Below is a small trained network, with its code and all its weights. Each question gives an input and a target symbol and asks what happens when units are switched off, that is, made to give their printed mean instead of their output.

import numpy as np


def w(rows, s, z=0):
    codes = np.array(rows[::2]) - 128.0
    scale = np.full(codes.shape[1], s)
    scale[-1] = z or s
    return codes * scale


def f(y):
    return np.maximum(y, 0)


def softmax(a):
    e = np.exp(a - a.max(-1, keepdims=True))
    return e / e.sum(-1, keepdims=True)


def log_softmax(a):
    a = a - a.max(-1, keepdims=True)
    return a - np.log(np.exp(a).sum(-1, keepdims=True))


def net(x, mask):
    ids = ['αγδεηθμξσψω'.index(c) for c in x.split()]
    T = len(ids)
    res = E[ids] + P[:T]
    r = res
    for j in range(3):
        rows = slice(3 * j, 3 * j + 3)
        q, k, v = (r @ M[0][rows].T for M in (Q, K, V))
        z = softmax(np.where(np.tri(T) > 0, q @ k.T / 3**0.5, -1e9)) @ v
        o = O[0][rows]
        res = res + np.where(mask[j], z, o[:, -1]) @ o[:, :-1]
    y = f(res @ A[0][:, :-1].T + A[0][:, -1])
    res = res + np.where(mask[3:7], y, B[0][:, -1]) @ B[0][:, :-1]
    return log_softmax(res[-1] @ U[:, :-1].T + U[:, -1])


Q, K, V, O, A, B = {}, {}, {}, {}, {}, {}
E = w([
[106,7,186,126,109],'α',
[61,123,148,175,41],'γ',
[93,104,113,162,191],'δ',
[131,254,201,152,54],'ε',
[82,132,135,121,35],'η',
[142,141,152,38,124],'θ',
[91,161,93,144,61],'μ',
[62,159,69,193,54],'ξ',
[154,67,61,113,135],'σ',
[99,180,63,123,51],'ψ',
[131,189,89,112,223],'ω',
],0.0091)
P = w([
[254,129,115,184,28],'0',
[181,121,99,141,109],'1',
[149,119,97,124,105],'2',
[125,122,99,112,106],'3',
[105,123,102,97,110],'4',
[86,123,102,91,115],'5',
[72,124,103,79,115],'6',
[54,129,101,78,114],'7',
[51,126,97,77,124],'8',
],0.0067)
Q[0] = w([
[191,62,167,47,185],'h0',
[113,30,125,113,187],'h0',
[175,93,90,76,237],'h0',
[87,61,49,108,118],'h1',
[169,92,173,37,252],'h1',
[197,65,114,148,95],'h1',
[110,145,12,81,60],'h2',
[141,201,168,140,106],'h2',
[169,222,114,121,234],'h2',
],0.026)
K[0] = w([
[57,103,143,57,123],'h0',
[70,97,124,130,155],'h0',
[61,140,137,96,182],'h0',
[137,74,40,94,112],'h1',
[76,126,117,104,253],'h1',
[175,124,91,180,139],'h1',
[65,171,137,78,165],'h2',
[146,163,161,143,94],'h2',
[215,187,136,145,176],'h2',
],0.032)
V[0] = w([
[23,50,123,254,138],'h0',
[96,200,2,164,163],'h0',
[85,75,80,32,47],'h0',
[197,31,215,136,197],'h1',
[124,103,167,160,55],'h1',
[238,154,102,199,147],'h1',
[206,4,95,139,142],'h2',
[98,60,61,157,146],'h2',
[158,178,149,185,125],'h2',
],0.016)
O[0] = w([
[47,159,139,249,162,171],'h0',
[215,154,98,202,149,228],'h0',
[171,138,236,136,90,234],'h0',
[131,178,209,94,224,19],'h1',
[72,112,153,155,104,143],'h1',
[174,194,179,212,133,255],'h1',
[132,28,74,138,88,194],'h2',
[177,81,110,75,101,254],'h2',
[52,134,144,111,134,56],'h2',
],0.015,0.0043)
A[0] = w([
[189,27,49,80,165,54],'n0',
[53,176,170,84,255,2],'n1',
[223,97,153,89,216,188],'n2',
[22,207,116,146,103,100],'n3',
],0.011,0.0029)
B[0] = w([
[227,104,245,137,181,254],'n0',
[240,192,26,156,56,136],'n1',
[12,190,19,73,130,216],'n2',
[110,49,139,61,254,178],'n3',
],0.0093,0.015)
U = w([
[166,182,75,122,164,1],'α',
[90,121,193,112,204,81],'γ',
[105,62,45,94,109,163],'δ',
[126,134,115,120,91,185],'ε',
[73,94,221,124,73,189],'η',
[119,129,129,53,84,205],'θ',
[126,142,113,137,92,219],'μ',
[125,148,128,241,180,236],'ξ',
[128,244,253,162,128,97],'σ',
[155,157,104,146,20,9],'ψ',
[204,69,173,118,155,39],'ω',
],0.005,0.0022)

Each question gives the input, a string of symbols that net reads in full, and the target symbol t.
The units are the heads (3 rows each of Q, K, V and O) and the neurons (one row each of A and B). Each row of codes is followed by its name. A weight is (code - 128) times the scale printed after its matrix; where a second scale follows, it is the last column's (O, A, B and U).
mask holds one flag per unit, heads first, then neurons. A switched-off unit (its flag False) gives its mean, the last column of its rows in O or B, instead of its output. The means were averaged over made-up inputs and are rounded, as every weight is.
A unit's drop is (log p(t) with every unit on - log p(t) with that unit switched off) / (log p(t) with every unit on - log p(t) with every unit switched off).
The circuit of an input: a set's keep is (log p(t) with only the set's units on - log p(t) with every unit switched off) / (log p(t) with every unit on - log p(t) with every unit switched off). Starting from all 7 units, units are removed one at a time, each time the one whose removal leaves the highest keep (on an exact tie, the one counted first), for as long as the keep stays at least 0.8.
circuit, biggest first: the units of the circuit, biggest drop first
most important unit: the unit with the biggest drop
k most important neurons: the k neurons with the biggest drops, biggest first
drop of u: that unit's drop, to one decimal
input θ σ ω σ σ δ α σ ψ, target θ: circuit, biggest first -> [h0]
input δ δ μ δ σ ε, target γ: circuit, biggest first -> [n3 h2]
input ψ σ δ σ μ, target ψ: 2 most important neurons -> [n0 n3]
input γ σ σ ε η, target γ: circuit, biggest first -> [n3 h0 h2]
input η σ ω μ μ ξ σ ω σ, target α: circuit, biggest first -> [h2 h0 n2]
input ω ε δ σ σ σ ξ θ, target θ: circuit, biggest first -> [h0 h1]
input η σ δ σ ξ, target η: circuit, biggest first -> [h0 h1]
input η σ ω, target α: circuit, biggest first -> [n2 h0 h1]
input α σ σ δ ψ, target α: 2 most important neurons -> [n1 n3]
input ω σ ξ σ α σ μ, target ω: circuit, biggest first -> [h0 n0]
input δ ω σ ω δ δ μ, target δ: 2 most important neurons -> [n0 n3]
input σ δ η σ σ θ σ, target θ: circuit, biggest first -> [h0 n2]
input γ δ σ θ δ δ σ ω, target α: circuit, biggest first -> [h2 h0 h1]
input ψ ψ ξ, target ψ: most important unit -> h0
input δ δ ψ θ σ δ ψ σ ψ, target δ: 2 most important neurons -> [n3 n0]
input θ γ σ ξ ξ ξ, target θ: drop of h0 -> 1.3
input η σ σ ψ, target η: drop of h1 -> 0.4
input δ δ ω σ ψ σ σ ξ, target δ: drop of h0 -> 0.3
input ξ ξ γ, target ξ: 2 most important neurons -> [n3 n2]
input σ ω σ, target α: most important unit -> h1
input ω σ η σ ξ, target ω: 2 most important neurons -> [n0 n2]
